Each row is followed by its class.
[ 30  -9  18  15 -51  45  -8   2 -37 -24   2  18  20  31  27 -30  36 -23
   8  26  -8  24 -23 -29  21  23  53 -17   5  52   6 -26 -37  25 -17  59
  22 -32]  Q535
[ 38   5 -18  34 -28  21  15  51 -26  12  26  25  46  19 -14 -20  84 -19
  -2  17 -28  50 -14 -23   6  37  28 -18 -27  49 -18 -46 -42 -39 -18  53
  46 -21]  Q532
[-55 -19 -12 -20  34  25 -30 -39 -14  16 -30  16 -22 -51 -31 -39  61  30
  15  12 -22 -64   7  12  -8  -8  33 -11  -9 -26 -30  35 -55 -70  42 -10
 -29 -26]  Q889
[-53 -17 -15 -19  36  29 -32 -47 -17  20 -26  17 -29 -50 -37 -46  62  34
  10   4 -20 -69   4  13 -18  -8  29  -6   0 -24 -24  26 -63 -64  44  -7
 -39 -27]  Q889
[ 22 -19  32   3 -54  43  -7  21 -38 -25   6  31  14  32  20 -26  60 -34
  -7  37 -15  27   5 -12  24  12  59 -13  -1  48 -24 -20 -51  25 -32  56
  39 -43]  Q6
[ 30  -3 -12  39 -17  12   8  42 -33  -9  18  23  47  27 -28 -39  73 -30
   5   3 -26  41 -18 -18   9  49  27 -16 -43  39 -26 -31 -55 -25 -14  56
  41 -35]  Q167
[-41 -22  17  -4 -33 -28  12 -25  -1   9   5  -3  36 -37  58  -5  39  34
  17  23  20  25 -53  31 -59  44 -10  11  -1  -4  59  29 -25  48 -54 -38
  -6   3]  Q535
[-27 -16   5   1 -57 -29  34  21   5   8   6  10  42 -12  70 -25  80  37
  12  50 -10  21 -33  19 -23  52   7  30 -11 -17  19  23 -45  -5 -29 -44
 -23   4]  Q889
[-47 -12   1  16  41  39  -9 -34 -29  28 -31  16 -24 -57 -30 -28  20  12
  -6  -7  -6 -43   7  22 -24   1  37 -18  20  -3   0   3 -48 -25  36  -7
 -19  -4]  Q889
[-37 -25  22  -9 -27 -34  14 -20  18  27  12  -1  43 -20  60 -18  63  18
  -2  25   9  27 -44  44 -44  41  -5  26 -11  -8  29  43 -44  32 -43 -56
   0   1]  Q889
[ 24   1 -19  27  32   7  -7 -21 -34  38  -5 -33 -24  -3 -38  -1  40   6
  76 -15 -12  34 -15  28 -71   3  45 -13  30 -11 -33 -49 -47  68 -46 -20
  19 -44]  Q6
[ 24  14  11  -1 -43  30   1  10 -36  -2   5  34  17  33  14 -42  50 -23
  -1  24 -10  18   3 -31  29  18  50 -23 -13  60   7 -27 -42  23 -23  54
  42 -50]  Q365
[-39  -8   3  24  45  29 -24 -47 -50   4 -35  14 -29 -54 -66 -26   8   0
   0 -19  -4 -37   3  10 -40  -3  31 -20  19  -9  -2   3 -62 -22  16   2
 -27  -6]  Q167
[ 32 -10  24   8 -53  35  -5  22 -40 -14   9  20  12  47  14 -22  70 -41
  -9  36 -19  31  -2 -11  32  16  60  -4  -4  45 -34 -27 -45  15 -24  45
  27 -48]  Q6
[-38 -23   2  18  25  57 -12 -45 -41  13 -31  16 -35 -66 -26 -11  -2  11
   6 -13   5 -52  -8   6 -38   1  27 -33  24 -17  28  -1 -30 -18  16   6
 -37  12]  Q535
[ 31  -1 -19  33 -30  41  11  46 -27  -3  17  23  53  29 -39 -22  87 -25
  -4  -8 -18  38 -44   3  19  43  20  -7 -25  38 -13 -29 -30 -36 -11  54
  27 -31]  Q806
[-32 -17  21 -28 -29 -12   2 -31   4  18   2  -3  41 -21  28 -11  68  11
  -1  19  19  32 -54  58 -37  29  -9  13   8 -10  35  48 -20  28 -67 -57
   9  -6]  Q806
[ 35  -1 -19  25 -30  30  14  62 -42  21   7  20  51  18 -42 -37  89 -12
  11   3 -24  37 -13 -25  14  49  29 -18 -32  51  -1 -41 -49 -18 -12  48
  47 -34]  Q365
[ -7 -31  -9   2  18 -39 -30  51 -56   4  17 -44  33  39 -25 -11  26  -1
  -1   7 -27 -44 -10  -3 -31  31   2  44   3  55 -12 -13 -60  57 -94  -6
 -71 -35]  Q889
[-33 -24  20 -18 -20 -36   9 -12  15  22   2  -5  48 -19  58 -17  56  17
  -2  28  14  31 -27  49 -38  37  -6  23  -9   5  34  49 -32  33 -43 -58
  19  10]  Q889
[ 31   6  16   7 -53  43   4   8 -32 -19  12  34  24  44  14 -39  63 -43
  -8  21 -11  20 -17  -4  42  11  50 -18  -5  49 -23 -13 -31   1 -26  47
  23 -44]  Q806
[-56  -5 -10 -39  28  35 -32 -50 -27  12 -36  41 -27 -67 -47 -37  31  36
  21   4 -16 -71  34   0 -13   0  28 -30  -9 -13   2  18 -58 -62  41   0
   2 -35]  Q365
[-22 -22  13  -2 -62 -28  19  30 -16 -12  -7  23  28 -19  61  -6  78  32
  16  55  -9  28 -21  26 -25  44  21  31 -15 -21  16  33 -33   2 -44 -35
 -10  -1]  Q6
[ 32   3 -13  40 -23  16   8  39 -25   7  20  24  44  14 -21 -14  79 -24
  -7  13 -28  48 -15 -27   1  34  24 -15 -28  53 -24 -47 -43 -40  -4  57
  32 -21]  Q532
[ -12  -27   -6   -5   19  -30  -40   17  -63  -12    4  -39   11   28
  -27    8   -3    3   18    6  -20  -58  -25   -9  -45   24   10   28
   13   49   15   -9  -50   63 -110    6  -98  -41]  Q535
[  8   9 -32  21  44  -8  -6 -25 -27  51 -10 -34 -15 -15 -42 -16  40   9
  79 -11 -14  46 -19  28 -66  11  40 -14  30 -17 -16 -44 -32  52 -42 -14
  22 -36]  Q131
[-26 -11  11 -12 -61 -24  29  21  -7  -7   2  27  43 -32  52 -22  49  39
  26  42 -10  18 -21   2 -27  54   7  13 -18  -7  41  26 -47   0 -39 -32
  -9  -1]  Q365
[  11  -16   -9   27   34  -59  -32   70  -60  -14   10  -19    4   54
  -53    6    1  -22    9    3  -46  -29  -14  -11  -35   12    9   16
  -16   46  -23  -24  -44   56 -114   16  -67  -27]  Q167
[ -1 -19 -16 -13  12 -38 -33  31 -65   4   9 -27  19  26 -40  -1  13   1
  14   4 -22 -48  -1 -13 -43  30  -5  23   2  68  12 -14 -60  54 -93  -2
 -65 -33]  Q365
[ 31  -1 -15  38 -22  17  16  55 -25  19  19   4  55  30   2 -24  92 -22
  -4   9 -23  34 -22  -9  24  45  36  -1 -44  29 -26 -18 -41 -17  -6  41
  29 -33]  Q889
[ 19  12 -12  43   9  -9  18 -29 -34  -4   5 -15  -6   8  -2  11  10   7
  96 -24   2  54 -31  23 -67   0  57   7  19  -1 -12 -21 -49  76 -45   0
  21 -46]  Q6
[-10 -23 -12   3  32 -52 -42  22 -63 -24  14 -30  23  36 -47 -17   3 -12
   2   3 -31 -39  -6  -7 -43  31   0  33   2  63 -12 -15 -68  44 -92   0
 -63 -40]  Q167
[-40   0   6  17  25  54 -15 -51 -49  17 -34  25 -32 -58 -57 -22  25   3
  -3 -28   9 -41  -7  34 -27 -16  31 -26  31 -17   3   7 -33 -17  19  -4
 -21  -6]  Q806
[ 31  -2 -11  36 -28  17   1  52 -33  -7  22  23  46  35 -34 -36  85 -24
   5   3 -24  47 -25  -9  13  52  26  -8 -38  38 -22 -28 -60 -27 -14  54
  43 -27]  Q167
[-54 -12  -3  -9  30  34 -34 -51 -26   4 -36  36 -39 -69 -36 -38  30  46
  36   1 -16 -66  -6   9 -29  -7  44 -16   2 -16  -1  37 -59 -56  38   5
 -39 -31]  Q535
[ 14  10 -25  65   6   3  15 -36 -32   2   6 -19   0   2   9  -2  -6  15
 103 -28   5  41 -43  -2 -64   6  49 -19   8  -1 -11 -44 -37  84 -41  12
  -1 -36]  Q535
[-31 -13   8 -14 -46 -47  33  24  -4   6  11  17  39 -20  48 -13  61  21
   5  44 -17  32 -27  23 -29  45   9  31 -12 -29  30  38 -33 -18 -38 -33
 -13  -2]  Q131
[-34 -20   7  15 -51 -16  23  11 -19  -1  -8  11  38 -40  63 -11  59  43
  31  45   0  19 -42  13 -39  56  15  16 -14 -14  35  32 -32   4 -53 -28
 -34   2]  Q535
[ 21  -8  17   2 -48  45  -2  10 -27 -17   9  21  22  49  32 -39  60 -33
  -7  35 -13  27   0 -15  39  12  49  -7  -5  43 -26 -19 -35   7 -19  47
  39 -32]  Q889
[-40 -22  21 -13 -23 -33   8 -25  11  22   7  -9  46 -17  67 -19  56  13
 -11  34  14  32 -36  44 -31  39  -2  28  -5   5  33  38 -23  36 -39 -59
  17   1]  Q889
[-52  -3  -6 -19  30  23 -46 -59 -38   4 -29  39 -32 -71 -45 -30  47  38
   8  15 -18 -52  21   7 -23 -17  30 -13   3  -9 -25  25 -50 -77  35  -1
 -15 -20]  Q532
[ 31 -15 -12  38 -31  28  11  70 -25   4   9  24  41  23 -24 -14  90 -19
  -2  13 -25  45 -20  -5  16  43  39  -4 -30  35 -23 -37 -48 -21  -4  55
  30 -28]  Q6
[ 25  -3  11   0 -51  43  -1   7 -36 -11   4  31  27  21  25 -41  43 -35
   0  35 -11  19  20 -37  40  24  45 -37 -17  65 -11 -31 -37   5  -2  50
  58 -34]  Q365
[  4   3 -27  16  39  -7  -9 -33 -23  45  -6 -38 -10 -10 -46 -17  34  11
  74 -16 -12  53 -18  20 -69  -2  35  -9  35 -22 -25 -44 -39  55 -40 -17
  25 -39]  Q131
[-33 -13  17  -7 -23 -46   7 -22  -1  30   9  -2  38 -25  41  -3  69   5
  -8  33  11  40 -40  31 -51  35  -7  21  -3  14  36  26 -31  13 -70 -58
  -4   8]  Q532
[-37 -27  19 -27 -18 -40   4 -30   2  23   7  -4  35 -34  39 -10  50   6
   0  32  11  44 -33  51 -49  42  -9  26   1  -2  37  50 -18  16 -47 -48
  14   3]  Q131
[  -5  -17   -7  -14   11  -24  -37   21  -56  -27   12  -28   27   36
  -44    2   10  -12    3   -3  -19  -49  -24   18  -30   28    0   28
   15   54   -1   -6  -49   55 -107   -1  -89  -41]  Q806
[  13  -13   -9   26   18  -52  -32   74  -57   13   20  -18    4   40
  -49   28   16  -10   -1   17  -44  -24   -6  -15  -37    2    2   11
    0   61  -32  -44  -41   48 -113   13  -74  -16]  Q532
[-58 -17  -8 -15  31  39 -29 -58 -35  14 -40  29 -36 -68 -36 -35  33  40
  25   1  -4 -78   8   5 -23 -15  38 -30  -4 -27  -4  32 -48 -48  21   3
 -39 -31]  Q535
[-42 -20  -3   3  31  28  -6 -34 -41  30 -37  24 -34 -63 -44 -20  15  -1
  -5   0  -5 -36  19  19 -24  -6  37 -20  27 -19   6   9 -37 -40  27  -3
 -24   7]  Q131
[ 30  11   8   2 -47  38   3  24 -37   3   1  34  21  23  12 -51  57 -15
  -1  32 -10  17   6 -35  40  25  51 -29 -10  60   2 -30 -39  18 -19  56
  39 -41]  Q365
[ 16   7 -26  60   5   0  19 -35 -26   3  11 -26  -1   1   2  -1 -10  20
 113 -34   4  38 -45   0 -73  18  40  -8  18   2  -2 -52 -50  77 -36   3
  -5 -32]  Q535
[ 25  -1 -13  32 -33  11  10  58 -26   1  23  28  53  21 -19 -13  81 -15
  -5  19 -29  49 -11 -26   8  25  22 -14 -34  46 -27 -38 -43 -38 -15  52
  41 -19]  Q532
[  3  14 -21  46  13  -4  16 -49 -15  -6   9 -19   7  23  24  -5  -6  -6
  83 -23   2  44 -22  16 -54  -2  48  -5  12   7 -16 -34 -46  75 -28  -2
  19 -31]  Q889
[-33  -8  11  12  41  29 -25 -58 -52  -8 -35  18 -30 -60 -51 -26   3  -4
   7 -14  -1 -36   8  16 -32   3  34 -21  14 -13  -2  20 -51 -28  19  -2
 -15  -4]  Q167
[-27 -16   7  16 -52 -14  18  22 -14  -2  -6  12  28 -37  64 -18  58  46
  29  41  -1  12 -38   5 -34  49  11  14 -14 -17  32  28 -27   8 -46 -19
 -36   8]  Q535
[ 19  16 -23   9  34  23 -11 -38 -22  32  -8 -37  -7  -5 -46 -22  43   6
  71 -31  -4  22 -35  33 -55  -1  35 -29  38 -26 -19 -36 -32  64 -56 -26
  12 -46]  Q806
[-28 -11  11 -12 -50 -31   9  -5 -13 -31   2  15  40 -15  50 -33  63  24
  22  46  -8  20 -25  14 -23  55  12  20 -18 -20  19  41 -56  -9 -48 -35
  -7  -6]  Q167
[ 13  16 -32  41  16 -23  11 -43 -30   7   9 -17   0  10  -5  -1   8  -8
  92 -21  -1  56 -27  24 -54  10  49   3  13   4 -12 -29 -38  56 -23   5
  15 -34]  Q131
[ 26  -9 -21  29 -28  14  15  57 -27  18  17  29  43  20 -16 -19  80 -28
   3  14 -29  56 -13   0  11  51  32  -7 -31  27 -11 -32 -35 -37  -1  54
  53 -18]  Q131
[  -9  -30  -11    9   15  -34  -39   39  -64  -11    7  -39   19   19
  -26    4   -1   18   24    6  -22  -53  -22  -15  -48   35    1   34
   12   59    9  -18  -53   64 -101   12  -96  -33]  Q535
[-27 -10  21 -23 -27 -35   9 -19   1  20  12   7  42 -29  42 -14  39  14
   6  23   8  33 -26  37 -39  43  -7   9 -19  16  40  45 -28  28 -40 -59
  24  -1]  Q365
[-40 -17  27 -17 -27 -19   6 -32  -4   2   1  -1  42 -30  26 -14  58   8
   5  15  14  27 -52  53 -47  33  -8  16   6  -3  30  46 -23  29 -63 -56
  -5  -9]  Q806
[ 25 -11 -16  51 -31  39  11  57 -29  10  15  20  47  10 -11 -22  59   0
  11   0 -13  35 -28 -18   8  52  26 -19 -34  32  -6 -48 -34   0 -14  62
  27 -21]  Q535
[ 10  12 -23  56  13   7  13 -43 -39   5   5 -23  -8   0   2  -3  -9  15
  97 -32   5  32 -37   0 -68   0  45 -15  18  -6  -5 -44 -36  77 -35   2
   4 -35]  Q535
[  6  26 -22  51  17 -17  12 -41 -36   6  18 -14   4   3   4   6   2  -2
  81 -18  -5  45 -20   4 -67  -4  52 -15  17  13 -13 -42 -51  59 -54  -7
  19 -34]  Q532
[  8  14 -27  40  20 -23   7 -41 -36   5   9 -13  -4  20 -13   3  -1 -15
  92 -26 -14  56 -22  21 -60   8  54  15  15   0 -14 -32 -43  40 -22  -3
  28 -40]  Q131
[-41 -21   7   4 -52 -20  32   6   6   2  -4  20  42 -25  76 -19  65  32
  11  52  -4  22 -24  25 -24  48  14  23 -17 -26  14  32 -40  -7 -36 -45
 -25  10]  Q889
[-48   2 -18 -28  31  30 -38 -49 -42  19 -36  40 -35 -75 -63 -46  52  53
  26  -1 -14 -67  22  11 -27  -2  23 -21  -8  -8  -7  27 -56 -60  42   2
 -15 -36]  Q365
